Look-ups in named tables: a row name and a column name give one cell, copied from the table.

Table rira
,rase,lem,garabid,ratogud,feruk,turevo,sida
dakaz,3.2,3.2,8.2,3.1,4.9,3.4,3.8
tavuz,3.8,2.5,3.3,7.5,4.4,2.8,0.9
vilobo,3.1,5.7,6.5,2.3,6.5,4.9,3.4

sida of tavuz is 0.9
turevo of dakaz is 3.4
sida of vilobo is 3.4
rase of dakaz is 3.2
garabid of dakaz is 8.2
ratogud of vilobo is 2.3
ratogud of tavuz is 7.5
lem of dakaz is 3.2
feruk of dakaz is 4.9
rase of vilobo is 3.1
turevo of vilobo is 4.9
sida of dakaz is 3.8
ratogud of dakaz is 3.1
turevo of tavuz is 2.8
lem of tavuz is 2.5
garabid of vilobo is 6.5
rase of tavuz is 3.8
feruk of vilobo is 6.5
Which row has the largest ratogud? tavuz

Table gaf
,davena,vemi,ren,monutup
mibef,26733,41540,57595,32522
pabupum,48540,29408,48128,32617
kebi,27350,57380,39442,10369
detam,8534,16539,35387,60122
fosodi,24040,25760,46827,33669
vibara,22384,36948,53297,35553
kulela,37015,18575,31267,28653
rofi,75889,41927,17768,28856

What is the davena of fosodi in gaf?
24040
What is the davena of kulela in gaf?
37015
What is the vemi of rofi in gaf?
41927
What is the ren of kulela in gaf?
31267
What is the monutup of kebi in gaf?
10369
What is the monutup of pabupum in gaf?
32617
What is the monutup of detam in gaf?
60122
What is the ren of rofi in gaf?
17768
What is the ren of detam in gaf?
35387
What is the vemi of pabupum in gaf?
29408
What is the ren of mibef in gaf?
57595
What is the monutup of fosodi in gaf?
33669
What is the ren of kebi in gaf?
39442
What is the monutup of rofi in gaf?
28856
What is the davena of mibef in gaf?
26733
What is the vemi of detam in gaf?
16539
What is the ren of pabupum in gaf?
48128
What is the vemi of vibara in gaf?
36948
What is the davena of pabupum in gaf?
48540
What is the davena of kebi in gaf?
27350
Row with the largest davena: rofi

tum.tsv
	gazova	fip	povo	leri	vig	fizivev	nezeki
pekimak	141	176	114	100	81	102	72
tuv	57	61	175	40	15	109	74
luga	125	111	101	227	108	153	25

tuv, leri -> 40
pekimak, fip -> 176
tuv, fizivev -> 109
tuv, nezeki -> 74
luga, vig -> 108
luga, fip -> 111
pekimak, gazova -> 141
luga, gazova -> 125
luga, nezeki -> 25
pekimak, nezeki -> 72

gep:
fields: sufedo, navutaz, kerupe, faramis, nin, zotaf, tini
lir: [94, 173, 160, 215, 65, 169, 146]
nivata: [90, 149, 129, 166, 97, 177, 38]
vop: [129, 162, 206, 108, 82, 74, 65]
gog: [167, 68, 214, 125, 36, 204, 34]
tobabo: [64, 169, 134, 166, 130, 161, 81]

What is the navutaz of vop in gep?
162
What is the zotaf of nivata in gep?
177
What is the faramis of nivata in gep?
166
What is the nin of nivata in gep?
97
What is the navutaz of tobabo in gep?
169
What is the nin of vop in gep?
82
What is the tini of lir in gep?
146
What is the tini of tobabo in gep?
81
What is the sufedo of tobabo in gep?
64
What is the kerupe of vop in gep?
206
What is the zotaf of tobabo in gep?
161
What is the zotaf of vop in gep?
74
What is the faramis of lir in gep?
215
What is the faramis of tobabo in gep?
166
What is the sufedo of gog in gep?
167

vez =
|  | zaz | dato | mopavin |
|---|---|---|---|
| pez | 74 | 116 | 41 |
| bod | 139 | 68 | 134 |
| sekil | 77 | 139 | 139 |
| vemomog | 71 | 220 | 176 |
| bamipa | 143 | 91 | 113 |
| vum | 193 | 128 | 71 |
| teteli | 131 | 148 | 91 |

mopavin of vum = 71
zaz of sekil = 77
mopavin of sekil = 139
mopavin of bod = 134
mopavin of pez = 41
dato of bod = 68
dato of sekil = 139
zaz of vum = 193
mopavin of teteli = 91
dato of vum = 128
dato of vemomog = 220
mopavin of vemomog = 176
zaz of bod = 139
dato of pez = 116
zaz of vemomog = 71
zaz of teteli = 131
dato of bamipa = 91
mopavin of bamipa = 113

diralu.tsv
	miv	fol	guper	botasev	met	kaguk	peviluk	pedadom	zepelov	gukot
kam	203	157	130	167	126	247	185	192	65	125
laven	242	105	86	81	139	148	137	121	139	170
gefuv	107	147	177	152	125	55	100	185	160	247
bidom	217	153	157	165	112	177	160	153	119	118

fol of laven = 105
peviluk of kam = 185
guper of kam = 130
pedadom of kam = 192
guper of laven = 86
miv of kam = 203
pedadom of gefuv = 185
kaguk of laven = 148
gukot of laven = 170
kaguk of kam = 247
fol of bidom = 153
kaguk of bidom = 177
miv of gefuv = 107
peviluk of bidom = 160
met of kam = 126

dirisun
         deba  mukipi  luvo
fumu      550    -614  -594
gizes    -650    -483   -38
feg       105     457  -937
rodum    -660    -314  -224
rubenob  -700    -193  -484
vumuk    -249     232  -448

gizes, mukipi -> -483
rubenob, mukipi -> -193
fumu, luvo -> -594
rubenob, luvo -> -484
vumuk, deba -> -249
rodum, luvo -> -224
rodum, deba -> -660
vumuk, mukipi -> 232
gizes, luvo -> -38
feg, luvo -> -937
fumu, mukipi -> -614
rubenob, deba -> -700
Which row has the largest luvo? gizes

mibefev =
	lek	kufar	fid	ripari	tudusid	kar	kizar	duv
gefovog	10.582	60.584	30.774	10.688	-5.146	-45.731	-35.532	-36.667
bugu	19.236	-12.414	11.440	-82.328	-24.359	25.495	-53.822	-11.660
nitaz	2.936	3.287	31.382	17.835	7.991	7.670	-78.219	35.408

What is the tudusid of gefovog in mibefev?
-5.146
What is the fid of bugu in mibefev?
11.440
What is the kar of nitaz in mibefev?
7.670
What is the kizar of bugu in mibefev?
-53.822
What is the ripari of bugu in mibefev?
-82.328
What is the fid of nitaz in mibefev?
31.382
What is the lek of nitaz in mibefev?
2.936
What is the ripari of gefovog in mibefev?
10.688
What is the duv of nitaz in mibefev?
35.408
What is the ripari of nitaz in mibefev?
17.835
What is the kar of bugu in mibefev?
25.495
What is the kufar of bugu in mibefev?
-12.414
What is the kar of gefovog in mibefev?
-45.731
Which row has the largest duv? nitaz

